Below is a small trained network, with its code and all its weights. Each question gives an input and a class and asks what happens when units are switched off, that is, made to give their printed mean instead of their output.

import numpy as np


def w(rows, s, z=0):
    codes = np.array(rows[::2]) - 128.0
    scale = np.full(codes.shape[1], s)
    scale[-1] = z or s
    return codes * scale


def f(y):
    return np.maximum(y, 0)


def log_softmax(a):
    a = a - a.max(-1, keepdims=True)
    return a - np.log(np.exp(a).sum(-1, keepdims=True))


def net(x, mask):
    res = np.array(x, float).reshape(1, 4) / 4 @ E
    y = f(res @ A[0][:, :-1].T + A[0][:, -1])
    res = res + np.where(mask, y, B[0][:, -1]) @ B[0][:, :-1]
    return log_softmax(res[-1] @ U[:, :-1].T + U[:, -1])


A, B = {}, {}
E = w([
[10,147,170,157],'x0',
[121,22,185,129],'x1',
[101,132,131,4],'x2',
[100,78,3,136],'x3',
],0.007)
A[0] = w([
[56,165,154,143,68],'N1',
[120,128,125,101,72],'N2',
[193,115,114,108,43],'N3',
[144,107,122,200,108],'N4',
[96,116,56,139,78],'N5',
[50,157,130,141,185],'N6',
[87,142,141,142,66],'N7',
[156,127,126,121,62],'N8',
[119,174,107,83,122],'N9',
[135,145,122,167,116],'N10',
[108,69,155,78,117],'N11',
[127,177,122,135,195],'N12',
[135,119,121,159,76],'N13',
[149,170,174,135,110],'N14',
[104,140,113,5,105],'N15',
[135,152,148,126,102],'N16',
[162,138,105,109,169],'N17',
[162,140,125,227,85],'N18',
[112,102,88,139,80],'N19',
[127,222,91,129,182],'N20',
[103,93,72,99,61],'N21',
[139,129,133,85,81],'N22',
[51,137,132,130,70],'N23',
[146,147,165,108,85],'N24',
[113,211,94,126,114],'N25',
[165,133,128,124,160],'N26',
[153,124,174,127,102],'N27',
[119,24,171,144,253],'N28',
[147,163,180,110,67],'N29',
[245,130,108,94,100],'N30',
[117,102,80,123,161],'N31',
[152,153,197,123,135],'N32',
],0.014,0.0027)
B[0] = w([
[75,46,125,166,201],'N1',
[102,143,159,129,147],'N2',
[74,50,139,151,174],'N3',
[75,163,224,108,188],'N4',
[53,148,77,47,200],'N5',
[149,78,85,225,223],'N6',
[92,81,137,148,162],'N7',
[101,94,135,133,142],'N8',
[156,129,201,104,189],'N9',
[126,156,174,144,160],'N10',
[169,122,215,86,200],'N11',
[185,124,111,104,182],'N12',
[82,132,174,103,148],'N13',
[101,164,70,86,183],'N14',
[91,203,245,197,255],'N15',
[103,135,107,98,152],'N16',
[154,104,115,166,175],'N17',
[78,182,255,159,205],'N18',
[74,138,94,76,169],'N19',
[212,84,159,35,225],'N20',
[56,171,90,75,193],'N21',
[93,137,159,148,160],'N22',
[69,57,128,167,194],'N23',
[68,144,105,96,166],'N24',
[163,58,181,28,205],'N25',
[138,106,106,162,164],'N26',
[93,146,104,73,170],'N27',
[227,67,143,38,247],'N28',
[48,140,87,78,180],'N29',
[89,18,111,203,226],'N30',
[122,170,63,112,191],'N31',
[90,165,53,86,203],'N32',
],0.023,0.007)
U = w([
[76,2,111,205,90],'0',
[96,196,241,153,156],'1',
[204,85,157,54,140],'2',
[53,175,42,72,149],'3',
[161,107,136,114,253],'4',
[160,178,135,169,57],'5',
[138,226,64,168,84],'6',
],0.0068,0.0035)

Each question gives the input, the list of numbers given to net, and the class t.
The units are the neurons (one row each of A and B). Each row of codes is followed by its name. A weight is (code - 128) times the scale printed after its matrix; where a second scale follows, it is the last column's (A, B and U).
mask holds one flag per neuron, in row order. A switched-off neuron (its flag False) gives its mean, the last column of its row in B, instead of its output. The means were averaged over made-up inputs and are rounded, as every weight is.
A unit's drop is (log p(t) with every unit on - log p(t) with that unit switched off) / (log p(t) with every unit on - log p(t) with every unit switched off).
The circuit of an input: a set's keep is (log p(t) with only the set's units on - log p(t) with every unit switched off) / (log p(t) with every unit on - log p(t) with every unit switched off). Starting from the 12 units with the biggest drops (on a tie, the unit counted first), units are removed one at a time, each time the one whose removal leaves the highest keep (on an exact tie, the one counted first), for as long as the keep stays at least 0.8.
circuit, biggest first: the units of the circuit, biggest drop first
k most important neurons: the k neurons with the biggest drops, biggest first
drop when u is switched off: that unit's drop, to one decimal
input [0,8,2,5], class 2: circuit, biggest first	(N28)
input [-4,-4,-2,5], class 3: 2 most important neurons	(N5; N28)
input [-7,-7,3,-7], class 0: 3 most important neurons	(N30; N28; N3)
input [8,-2,-8,-6], class 0: 2 most important neurons	(N1; N6)
input [-8,-3,0,8], class 0: 4 most important neurons	(N30; N3; N17; N32)
input [5,8,8,5], class 1: 2 most important neurons	(N15; N20)
input [-6,5,-7,-2], class 1: 3 most important neurons	(N18; N4; N6)
input [4,6,3,6], class 2: 3 most important neurons	(N28; N11; N32)
input [-2,-6,3,4], class 2: 2 most important neurons	(N20; N25)
input [8,-8,2,5], class 0: 2 most important neurons	(N6; N23)
input [5,8,-6,4], class 2: 2 most important neurons	(N28; N15)
input [-3,-6,-1,4], class 2: 2 most important neurons	(N20; N25)
input [-6,-2,-5,8], class 3: 3 most important neurons	(N5; N31; N21)
input [0,-3,-3,5], class 3: 3 most important neurons	(N15; N5; N28)
input [1,-2,5,7], class 3: circuit, biggest first	(N21)
input [3,7,0,-7], class 2: drop when N31 is switched off	0.3
input [2,-3,-4,-8], class 3: drop when N10 is switched off	0.0
input [-7,-7,2,6], class 0: drop when N26 is switched off	0.1
